Look-ups in named tables: a row name and a column name give one cell, copied from the table.

ratugom:
cols = tuket, tororo, mimevo, dasaf, fef, konulin, tur
dov: [216, 102, 119, 69, 87, 30, 45]
bil: [213, 51, 120, 131, 18, 84, 38]
vimar: [118, 198, 126, 87, 99, 57, 117]
suvidek: [94, 66, 80, 144, 198, 174, 126]

bil, dasaf => 131
suvidek, tuket => 94
dov, mimevo => 119
suvidek, konulin => 174
vimar, fef => 99
bil, tororo => 51
dov, tuket => 216
dov, tur => 45
dov, fef => 87
bil, fef => 18
suvidek, tur => 126
bil, mimevo => 120
bil, konulin => 84
dov, konulin => 30
Row with the largest dasaf: suvidek

lamazib.tsv
	nomu	sagati	selogiv	sem	dulol	pago	boviso	peg
disigom	71.86	68.30	77.30	86.68	44.99	10.60	47.32	40.65
beri	23.61	36.39	58.49	10.62	15.88	10.99	65.90	63.57
katoda	55.79	69.04	79.95	39.05	34.40	21.90	34.61	81.02
sibo	79.27	36.39	55.00	74.28	48.51	23.09	48.82	81.14
doz	40.86	67.43	48.41	86.95	38.78	10.60	50.21	28.49
gutani	77.80	49.68	25.18	33.40	69.09	26.63	66.89	28.10
nav	37.85	39.56	14.84	30.94	79.96	14.46	51.30	47.66
naz	17.04	59.09	14.84	76.59	78.99	22.47	63.70	28.45
ganumip	17.04	42.32	85.58	30.86	53.53	64.91	6.45	26.21
finil	48.82	37.23	53.98	10.62	35.36	19.96	6.45	26.21
zis	78.98	59.27	85.93	48.77	30.35	15.53	17.70	47.74
kiveze	54.03	66.96	32.45	72.06	15.88	66.02	44.44	53.76

katoda, boviso: 34.61
nav, sagati: 39.56
kiveze, pago: 66.02
ganumip, sem: 30.86
finil, boviso: 6.45
naz, sem: 76.59
zis, selogiv: 85.93
zis, dulol: 30.35
nav, nomu: 37.85

katofu:
         ligudeb  limuz  fev  ked
bobo          -7     25   52   10
sig          -29    -29   -6   48
vis          -32    -76   13   -4
pemakub       34    -30   54   56
fedof          7     48   -3   18
lebuf         42    -39   32   38
sarov        -41     32   61   43

lebuf, limuz -> -39
sarov, fev -> 61
vis, ked -> -4
bobo, ligudeb -> -7
sarov, ligudeb -> -41
sig, ked -> 48
bobo, ked -> 10
pemakub, ligudeb -> 34
lebuf, fev -> 32
fedof, limuz -> 48
fedof, fev -> -3
pemakub, fev -> 54
sig, limuz -> -29
pemakub, ked -> 56
sig, ligudeb -> -29
fedof, ligudeb -> 7
lebuf, ked -> 38
pemakub, limuz -> -30
sig, fev -> -6
fedof, ked -> 18
Which row has the largest limuz? fedof

lasop.tsv
	gibaro	ket	kiz	gup	rebom	mepiba
nolepup	452	322	410	380	411	375
duz	515	336	404	358	385	123
gasud	372	490	332	348	311	285
votuku	574	435	365	262	300	331
nozubep	397	456	404	320	355	218
nefezet	302	345	350	424	310	335
difuror	400	276	284	373	263	175
kimipur	719	432	326	280	296	549
pogamo	360	293	448	348	444	341
duned	449	451	261	342	495	528
nek	342	485	375	405	513	85
buz	335	310	337	372	350	887

What is the kiz of pogamo in lasop? 448
What is the mepiba of difuror in lasop? 175
What is the gup of nek in lasop? 405
What is the rebom of difuror in lasop? 263
What is the gup of kimipur in lasop? 280
What is the ket of gasud in lasop? 490
What is the ket of buz in lasop? 310
What is the ket of difuror in lasop? 276
What is the mepiba of kimipur in lasop? 549
What is the kiz of difuror in lasop? 284
What is the mepiba of nek in lasop? 85
What is the kiz of votuku in lasop? 365
What is the ket of nek in lasop? 485
What is the gup of buz in lasop? 372
What is the gibaro of gasud in lasop? 372
What is the mepiba of nozubep in lasop? 218
What is the gibaro of duned in lasop? 449
What is the ket of votuku in lasop? 435
Which row has the largest gup? nefezet

Table tesidi
	subigad	sokud	dirar	niv
zis	183	90	154	126
peroto	180	81	84	109
karav	54	156	110	127
zula	62	165	104	83
zifa	164	81	45	122
deroz	139	141	226	103

dirar of karav: 110
sokud of zifa: 81
subigad of peroto: 180
dirar of peroto: 84
niv of peroto: 109
dirar of zifa: 45
subigad of zula: 62
sokud of zis: 90
subigad of zifa: 164
niv of karav: 127

kifora =
	fivogal	doreneg	vif	finerig	netolis	vevural	fum
kofo	401	5656	2966	-2366	-2178	-3561	-38
dafemug	1783	1193	-300	1305	-680	-415	1795
lep	-81	7549	4498	-5654	-5107	-7162	-577
fanof	1791	817	504	1292	2214	1534	1660
pov	1096	1216	1750	1485	1310	1289	1396
tum	1712	-113	-868	1516	2735	841	3000
dil	-1907	2297	4914	3394	-2110	2363	-490
sesavaz	3557	-570	-1387	1593	3291	744	3374

doreneg of pov is 1216
vevural of lep is -7162
vif of kofo is 2966
doreneg of tum is -113
doreneg of kofo is 5656
vif of pov is 1750
finerig of dil is 3394
fum of sesavaz is 3374
Which row has the largest fum? sesavaz

